Here is a tiny trained network, its code and every weight. The questions are about switching its units off for an input and a class, where a switched-off unit gives its printed mean instead of its output.

import numpy as np


def w(rows, s, z=0):
    codes = np.array(rows[::2]) - 128.0
    scale = np.full(codes.shape[1], s)
    scale[-1] = z or s
    return codes * scale


def f(y):
    return y / 2 * (1 + np.tanh(0.7978845608 * (y + 0.044715 * y**3)))


def log_softmax(a):
    a = a - a.max(-1, keepdims=True)
    return a - np.log(np.exp(a).sum(-1, keepdims=True))


def net(x, mask):
    res = np.array(x, float).reshape(1, 4) / 4 @ E
    y = f(res @ A[0][:, :-1].T + A[0][:, -1])
    res = res + np.where(mask, y, B[0][:, -1]) @ B[0][:, :-1]
    return log_softmax(res[-1] @ U[:, :-1].T + U[:, -1])


A, B = {}, {}
E = w([
[24,43,143,148,84,152,97,197,125],'x0',
[137,113,73,218,129,95,91,175,35],'x1',
[113,253,136,152,110,53,69,112,122],'x2',
[138,141,61,81,188,37,162,192,93],'x3',
],0.012)
A[0] = w([
[94,118,157,121,67,155,64,156,131,16],'N0',
[99,130,63,170,130,68,104,212,70,3],'N1',
[210,181,98,72,210,125,131,118,103,105],'N2',
[173,113,187,104,99,189,176,93,181,99],'N3',
[111,118,50,227,83,147,93,158,6,203],'N4',
[23,146,105,88,117,144,131,190,123,83],'N5',
[154,42,146,26,163,178,193,161,142,193],'N6',
[30,127,192,137,10,178,62,108,193,143],'N7',
[159,145,148,132,136,87,113,120,111,162],'N8',
[79,149,160,113,94,64,97,145,125,40],'N9',
[43,216,157,121,113,84,82,202,132,106],'N10',
[89,137,109,59,167,34,158,198,139,51],'N11',
[204,175,66,85,174,110,159,73,104,165],'N12',
[79,176,124,146,90,110,139,156,146,12],'N13',
[142,98,109,183,93,141,133,126,78,49],'N14',
[96,81,154,135,128,178,92,172,127,190],'N15',
[188,201,159,153,122,136,177,103,159,70],'N16',
[176,168,135,80,150,136,147,105,121,106],'N17',
[118,167,171,122,124,101,132,121,111,79],'N18',
[141,127,171,199,70,207,56,64,146,245],'N19',
[141,93,129,96,114,124,162,198,96,103],'N20',
[99,89,98,244,115,106,110,190,44,125],'N21',
[126,154,166,84,101,153,186,62,173,212],'N22',
[102,185,131,106,138,111,117,95,96,123],'N23',
[175,153,134,217,108,146,76,107,148,121],'N24',
],0.012,0.0039)
B[0] = w([
[160,132,90,162,115,122,124,168,113,166],'N0',
[92,220,201,111,139,76,115,85,108,222],'N1',
[171,130,119,162,106,108,170,153,137,225],'N2',
[80,128,140,77,124,134,94,102,167,208],'N3',
[93,130,196,138,180,134,131,178,111,250],'N4',
[161,131,100,89,122,124,86,126,191,173],'N5',
[59,56,126,83,140,164,108,41,134,232],'N6',
[169,106,117,202,79,147,207,125,87,241],'N7',
[134,133,122,130,100,117,143,134,108,167],'N8',
[128,127,101,104,86,153,128,133,143,162],'N9',
[135,128,98,87,71,160,134,91,148,203],'N10',
[141,106,137,183,168,72,149,110,87,208],'N11',
[159,172,109,165,130,72,161,204,115,238],'N12',
[136,96,120,107,107,148,160,120,118,148],'N13',
[100,99,146,104,164,138,129,164,140,159],'N14',
[107,140,100,138,79,134,168,85,124,186],'N15',
[133,175,160,136,112,94,134,139,133,188],'N16',
[157,136,140,131,188,82,135,141,139,182],'N17',
[148,159,143,131,122,153,141,118,111,150],'N18',
[103,120,175,184,136,170,145,137,63,235],'N19',
[124,100,98,99,152,151,105,114,147,166],'N20',
[76,136,248,135,172,104,115,139,92,236],'N21',
[91,142,178,110,158,123,76,56,99,212],'N22',
[139,133,144,123,88,132,124,130,111,170],'N23',
[104,98,169,155,141,102,124,125,92,179],'N24',
],0.013,0.018)
U = w([
[126,74,120,151,202,172,138,230,169,74],'0',
[161,80,21,127,173,107,137,103,171,4],'1',
[112,94,84,147,76,253,152,84,125,121],'2',
[242,169,75,142,108,89,150,169,171,151],'3',
[57,129,162,72,165,126,79,83,152,199],'4',
[144,140,160,239,143,122,163,141,74,165],'5',
],0.012,0.0026)

Each question gives the input, the list of numbers given to net, and the class t.
The units are the neurons (one row each of A and B). Each row of codes is followed by its name. A weight is (code - 128) times the scale printed after its matrix; where a second scale follows, it is the last column's (A, B and U).
mask holds one flag per neuron, in row order. A switched-off neuron (its flag False) gives its mean, the last column of its row in B, instead of its output. The means were averaged over made-up inputs and are rounded, as every weight is.
A unit's drop is (log p(t) with every unit on - log p(t) with that unit switched off) / (log p(t) with every unit on - log p(t) with every unit switched off).
The circuit of an input: a set's keep is (log p(t) with only the set's units on - log p(t) with every unit switched off) / (log p(t) with every unit on - log p(t) with every unit switched off). Starting from the 12 units with the biggest drops (on a tie, the unit counted first), units are removed one at a time, each time the one whose removal leaves the highest keep (on an exact tie, the one counted first), for as long as the keep stays at least 0.8.
circuit, biggest first: the units of the circuit, biggest drop first
unit that matters most: the unit with the biggest drop
top k neurons: the k neurons with the biggest drops, biggest first
drop of u: that unit's drop, to one decimal
input [6,-2,8,-7], class 2: unit that matters most : N10
input [3,-2,1,8], class 1: circuit, biggest first : (N21; N4; N19)
input [0,-2,-8,-2], class 2: top 2 neurons : (N21; N1)
input [1,-8,-2,-1], class 4: top 2 neurons : (N22; N3)
input [0,-2,-4,-2], class 2: top 2 neurons : (N21; N1)
input [-6,-7,1,1], class 3: top 3 neurons : (N12; N2; N21)
input [-2,-8,-2,-5], class 4: top 2 neurons : (N22; N3)
input [4,-4,-5,5], class 4: top 2 neurons : (N7; N6)
input [-3,2,-8,-3], class 4: top 2 neurons : (N7; N3)
input [1,6,-2,3], class 4: top 2 neurons : (N7; N12)
input [4,-8,4,7], class 1: top 2 neurons : (N21; N1)
input [-6,-7,-6,4], class 4: top 2 neurons : (N6; N22)
input [-6,-3,-5,3], class 1: top 2 neurons : (N6; N21)
input [-7,-8,-7,4], class 4: circuit, biggest first : (N6)
input [-2,-4,4,0], class 3: drop of N19 : 0.2
input [-5,-7,1,7], class 3: drop of N12 : 0.2
input [-6,-3,-1,1], class 3: drop of N19 : 0.1
